Here is a tiny trained network, its code and every weight. The questions are about switching its units off for an input and a target symbol, where a switched-off unit gives its printed mean instead of its output.

import numpy as np


def w(rows, s, z=0):
    codes = np.array(rows[::2]) - 128.0
    scale = np.full(codes.shape[1], s)
    scale[-1] = z or s
    return codes * scale


def f(y):
    return np.maximum(y, 0)


def softmax(a):
    e = np.exp(a - a.max(-1, keepdims=True))
    return e / e.sum(-1, keepdims=True)


def log_softmax(a):
    a = a - a.max(-1, keepdims=True)
    return a - np.log(np.exp(a).sum(-1, keepdims=True))


def net(x, mask):
    ids = ['αγεζηλπω'.index(c) for c in x.split()]
    T = len(ids)
    res = E[ids] + P[:T]
    q, k, v = (res @ M[0].T for M in (Q, K, V))
    z = softmax(np.where(np.tri(T) > 0, q @ k.T / 2**0.5, -1e9)) @ v
    res = res + np.where(mask[0], z, O[0][:, -1]) @ O[0][:, :-1]
    y = f(res @ A[0][:, :-1].T + A[0][:, -1])
    res = res + np.where(mask[1:13], y, B[0][:, -1]) @ B[0][:, :-1]
    return log_softmax(res[-1] @ U[:, :-1].T + U[:, -1])


Q, K, V, O, A, B = {}, {}, {}, {}, {}, {}
E = w([
[137,108,176],'α',
[158,142,84],'γ',
[19,8,133],'ε',
[137,73,58],'ζ',
[143,36,90],'η',
[197,140,79],'λ',
[120,89,60],'π',
[115,154,172],'ω',
],0.015)
P = w([
[218,164,192],'0',
[150,170,37],'1',
[62,229,104],'2',
[156,72,171],'3',
[154,177,45],'4',
[42,214,93],'5',
[143,30,159],'6',
[151,175,44],'7',
[35,194,87],'8',
[158,2,197],'9',
[148,171,42],'10',
[1,169,68],'11',
[160,12,179],'12',
],0.0093)
Q[0] = w([
[58,200,189],'head 1',
[254,73,178],'head 1',
],0.0061)
K[0] = w([
[142,105,211],'head 1',
[140,255,28],'head 1',
],0.0081)
V[0] = w([
[76,255,54],'head 1',
[175,90,142],'head 1',
],0.0088)
O[0] = w([
[2,29,60,180],'head 1',
[175,136,152,253],'head 1',
],0.0048,0.00069)
A[0] = w([
[8,168,82,174],'neuron 1',
[124,59,118,135],'neuron 2',
[176,75,155,222],'neuron 3',
[149,46,113,112],'neuron 4',
[144,147,64,73],'neuron 5',
[133,159,136,245],'neuron 6',
[192,184,134,237],'neuron 7',
[154,123,67,255],'neuron 8',
[50,155,181,59],'neuron 9',
[132,138,93,96],'neuron 10',
[187,178,120,112],'neuron 11',
[61,141,248,135],'neuron 12',
],0.014,0.0054)
B[0] = w([
[127,221,245,202],'neuron 1',
[95,171,218,204],'neuron 2',
[248,53,215,208],'neuron 3',
[199,212,117,209],'neuron 4',
[137,211,61,172],'neuron 5',
[22,36,141,183],'neuron 6',
[19,33,169,207],'neuron 7',
[148,116,168,254],'neuron 8',
[231,73,3,144],'neuron 9',
[199,232,25,151],'neuron 10',
[151,64,7,169],'neuron 11',
[213,149,20,174],'neuron 12',
],0.0067,0.0091)
U = w([
[111,143,115,114],'α',
[83,160,247,2],'γ',
[204,140,178,190],'ε',
[20,84,176,128],'ζ',
[121,25,188,213],'η',
[145,72,48,34],'λ',
[127,203,144,145],'π',
[169,200,135,61],'ω',
],0.012,0.0044)

Each question gives the input, a string of symbols that net reads in full, and the target symbol t.
The units are the heads (2 rows each of Q, K, V and O) and the neurons (one row each of A and B). Each row of codes is followed by its name. A weight is (code - 128) times the scale printed after its matrix; where a second scale follows, it is the last column's (O, A, B and U).
mask holds one flag per unit, heads first, then neurons. A switched-off unit (its flag False) gives its mean, the last column of its rows in O or B, instead of its output. The means were averaged over made-up inputs and are rounded, as every weight is.
A unit's drop is (log p(t) with every unit on - log p(t) with that unit switched off) / (log p(t) with every unit on - log p(t) with every unit switched off).
The circuit of an input: a set's keep is (log p(t) with only the set's units on - log p(t) with every unit switched off) / (log p(t) with every unit on - log p(t) with every unit switched off). Starting from the 12 units with the biggest drops (on a tie, the unit counted first), units are removed one at a time, each time the one whose removal leaves the highest keep (on an exact tie, the one counted first), for as long as the keep stays at least 0.8.
units of the circuit, in order: the units of the circuit, biggest drop first
most important unit: the unit with the biggest drop
k most important neurons: the k neurons with the biggest drops, biggest first
drop when u is switched off: that unit's drop, to one decimal
input ε ω η γ ζ ε α λ γ α, target ε: most important unit -> neuron 4
input λ γ λ ω π ζ π, target ε: units of the circuit, in order -> neuron 4; neuron 7
input ζ ω λ ε γ ω α ω, target ζ: 2 most important neurons -> neuron 7; neuron 3
input π ε ω α π γ, target ζ: units of the circuit, in order -> neuron 7; head 1; neuron 6; neuron 4
input λ η π ε γ ω, target λ: units of the circuit, in order -> neuron 12; neuron 9; neuron 2
input ζ α π π ω γ ω ε λ ε λ ω, target λ: 2 most important neurons -> neuron 12; neuron 11
input γ π π η π ω ω ε λ γ λ, target λ: units of the circuit, in order -> neuron 11; neuron 1
input ε α π, target ζ: 2 most important neurons -> neuron 7; neuron 4
input α η λ η, target ε: 4 most important neurons -> neuron 4; neuron 7; neuron 6; neuron 3
input γ ω ω π α λ η π, target π: drop when neuron 11 is switched off -> 0.1
input π α λ α π λ η π η ε ω, target η: drop when head 1 is switched off -> 0.4
input λ ζ ζ ζ γ, target λ: drop when neuron 2 is switched off -> 0.4
